Here is a tiny trained network, its code and every weight. The questions are about switching its units off for an input and a target symbol, where a switched-off unit gives its printed mean instead of its output.

import numpy as np


def w(rows, s, z=0):
    codes = np.array(rows[::2]) - 128.0
    scale = np.full(codes.shape[1], s)
    scale[-1] = z or s
    return codes * scale


def norm(h):
    return h / np.sqrt((h * h).mean(-1, keepdims=True) + 1e-5)


def f(y):
    return y / 2 * (1 + np.tanh(0.7978845608 * (y + 0.044715 * y**3)))


def softmax(a):
    e = np.exp(a - a.max(-1, keepdims=True))
    return e / e.sum(-1, keepdims=True)


def log_softmax(a):
    a = a - a.max(-1, keepdims=True)
    return a - np.log(np.exp(a).sum(-1, keepdims=True))


def net(x, mask):
    ids = ['ΔΞΠΨΩαβεηθμτφ'.index(c) for c in x.split()]
    T = len(ids)
    res = E[ids] + P[:T]
    u = 0
    for l in range(2):
        q, k, v = (norm(res) @ M[l].T for M in (Q, K, V))
        z = softmax(np.where(np.tri(T) > 0, q @ k.T / 3**0.5, -1e9)) @ v
        res = res + np.where(mask[u], z, O[l][:, -1]) @ O[l][:, :-1]
        u += 1
        y = f(norm(res) @ A[l][:, :-1].T + A[l][:, -1])
        res = res + np.where(mask[u : u + 4], y, B[l][:, -1]) @ B[l][:, :-1]
        u += 4
    return log_softmax(norm(res)[-1] @ U[:, :-1].T + U[:, -1])


Q, K, V, O, A, B = {}, {}, {}, {}, {}, {}
E = w([
[173,164,234,88,211],'Δ',
[183,165,141,92,103],'Ξ',
[125,126,79,134,110],'Π',
[153,144,106,150,185],'Ψ',
[123,149,147,166,141],'Ω',
[110,98,147,161,112],'α',
[169,178,175,152,115],'β',
[136,146,108,72,134],'ε',
[115,111,135,133,117],'η',
[123,107,131,127,127],'θ',
[169,163,152,104,253],'μ',
[100,77,167,150,125],'τ',
[147,83,110,138,169],'φ',
],0.025)
P = w([
[56,86,170,79,252],'0',
[159,111,120,134,105],'1',
[123,96,143,151,66],'2',
[16,164,145,75,183],'3',
[139,141,118,116,107],'4',
[119,99,147,151,68],'5',
],0.021)
Q[0] = w([
[114,137,23,29,125],'L0H0',
[147,47,221,90,79],'L0H0',
[2,61,139,119,178],'L0H0',
],0.0096)
K[0] = w([
[76,2,156,33,136],'L0H0',
[86,231,65,93,69],'L0H0',
[98,203,88,79,242],'L0H0',
],0.011)
V[0] = w([
[136,87,115,27,118],'L0H0',
[186,95,177,137,223],'L0H0',
[151,135,253,78,104],'L0H0',
],0.006)
O[0] = w([
[99,47,128,1,56,166],'L0H0',
[114,193,111,73,176,251],'L0H0',
[163,130,228,106,155,253],'L0H0',
],0.0069,0.0025)
A[0] = w([
[190,188,169,130,165,75],'L0N0',
[8,70,129,147,177,203],'L0N1',
[169,109,142,203,126,75],'L0N2',
[126,70,180,110,143,2],'L0N3',
],0.013,0.0056)
B[0] = w([
[106,95,69,189,160,171],'L0N0',
[154,229,107,1,60,254],'L0N1',
[73,194,134,111,106,157],'L0N2',
[172,140,194,172,86,143],'L0N3',
],0.0098,0.0082)
Q[1] = w([
[94,2,55,216,181],'L1H0',
[244,79,114,122,167],'L1H0',
[217,173,126,204,85],'L1H0',
],0.0083)
K[1] = w([
[37,17,187,97,166],'L1H0',
[241,94,121,2,202],'L1H0',
[173,173,203,66,92],'L1H0',
],0.0091)
V[1] = w([
[30,117,177,70,188],'L1H0',
[194,138,86,151,105],'L1H0',
[2,137,116,130,101],'L1H0',
],0.0056)
O[1] = w([
[43,69,246,1,98,246],'L1H0',
[183,110,243,68,37,72],'L1H0',
[81,55,183,89,55,97],'L1H0',
],0.0055,0.0011)
A[1] = w([
[119,95,111,138,203,2],'L1N0',
[118,159,143,112,66,162],'L1N1',
[7,160,170,128,168,155],'L1N2',
[63,146,118,123,202,122],'L1N3',
],0.015,0.0042)
B[1] = w([
[151,74,128,236,134,135],'L1N0',
[92,126,134,146,177,253],'L1N1',
[95,112,105,54,165,230],'L1N2',
[129,188,140,68,5,189],'L1N3',
],0.014,0.0073)
U = w([
[141,137,114,8,174,147],'Δ',
[91,202,62,102,75,83],'Ξ',
[193,181,210,93,24,2],'Π',
[120,125,59,145,23,143],'Ψ',
[84,74,135,136,139,118],'Ω',
[121,189,185,174,132,99],'α',
[137,76,77,119,178,253],'β',
[28,114,103,143,219,109],'ε',
[163,62,133,83,56,175],'η',
[145,112,213,101,196,84],'θ',
[162,134,117,117,146,173],'μ',
[94,91,22,114,124,103],'τ',
[200,157,109,96,58,121],'φ',
],0.016,0.005)

Each question gives the input, a string of symbols that net reads in full, and the target symbol t.
The units are the heads (3 rows each of Q, K, V and O) and the neurons (one row each of A and B). Each row of codes is followed by its name. A weight is (code - 128) times the scale printed after its matrix; where a second scale follows, it is the last column's (O, A, B and U).
mask holds one flag per unit, layer by layer, with each layer's heads first. A switched-off unit (its flag False) gives its mean, the last column of its rows in O or B, instead of its output. The means were averaged over made-up inputs and are rounded, as every weight is.
A unit's drop is (log p(t) with every unit on - log p(t) with that unit switched off) / (log p(t) with every unit on - log p(t) with every unit switched off).
The circuit of an input: a set's keep is (log p(t) with only the set's units on - log p(t) with every unit switched off) / (log p(t) with every unit on - log p(t) with every unit switched off). Starting from all 10 units, units are removed one at a time, each time the one whose removal leaves the highest keep (on an exact tie, the one counted first), for as long as the keep stays at least 0.8.
units of the circuit, in order: the units of the circuit, biggest drop first
most important unit: the unit with the biggest drop
top k neurons: the k neurons with the biggest drops, biggest first
top k neurons in layer l: the k neurons of layer l with the biggest drops, biggest first
input Ω Ψ φ, target Ξ: most important unit -> L0H0
input β Ω φ θ Ψ, target Ψ: top 3 neurons -> (L1N3 L0N1 L1N0)
input τ θ Ω β φ, target β: units of the circuit, in order -> (L0N1 L1N0)
input Δ Ξ θ, target Π: top 3 neurons in layer 0 -> (L0N0 L0N3 L0N2)
input τ Ξ φ, target Π: top 2 neurons -> (L1N2 L0N3)
input φ β β η θ, target η: top 2 neurons in layer 0 -> (L0N1 L0N2)
input θ θ μ θ φ, target β: top 2 neurons in layer 0 -> (L0N1 L0N2)
input Δ β τ, target α: top 4 neurons -> (L1N1 L1N3 L1N2 L0N2)
input τ Ψ θ, target Ξ: top 3 neurons -> (L1N2 L0N1 L1N1)
input μ β μ, target α: top 3 neurons in layer 1 -> (L1N0 L1N3 L1N1)
input ε β Ω Ω τ, target Π: top 2 neurons -> (L0N1 L1N2)
input β φ η β Π, target τ: units of the circuit, in order -> (L1N3 L0N1)
input α Ω τ, target ε: units of the circuit, in order -> (L0H0 L1N3)
input φ Π Π τ φ φ, target Ψ: units of the circuit, in order -> (L0H0 L1N2)
input θ Π Ω θ Π τ, target Ψ: units of the circuit, in order -> (L0H0)
input α Δ θ, target θ: top 3 neurons -> (L1N3 L1N1 L0N1)
input φ α Δ Ψ θ φ, target Ξ: units of the circuit, in order -> (L1N2 L0N2 L1N1)
input β α τ Ξ β α, target α: top 2 neurons -> (L1N1 L1N3)
input μ θ Ψ β τ, target Π: top 4 neurons -> (L0N3 L1N2 L0N1 L0N0)
input α Ω φ α η, target Ω: units of the circuit, in order -> (L0N1 L1N3 L0H0)
input β θ φ, target α: top 3 neurons in layer 1 -> (L1N2 L1N1 L1N3)
input Ξ η θ θ β φ, target α: most important unit -> L0N2
input φ ε α τ β θ, target α: top 3 neurons -> (L1N1 L1N3 L1N2)
input φ θ τ Ψ Ψ τ, target Ξ: units of the circuit, in order -> (L0N1 L0H0)
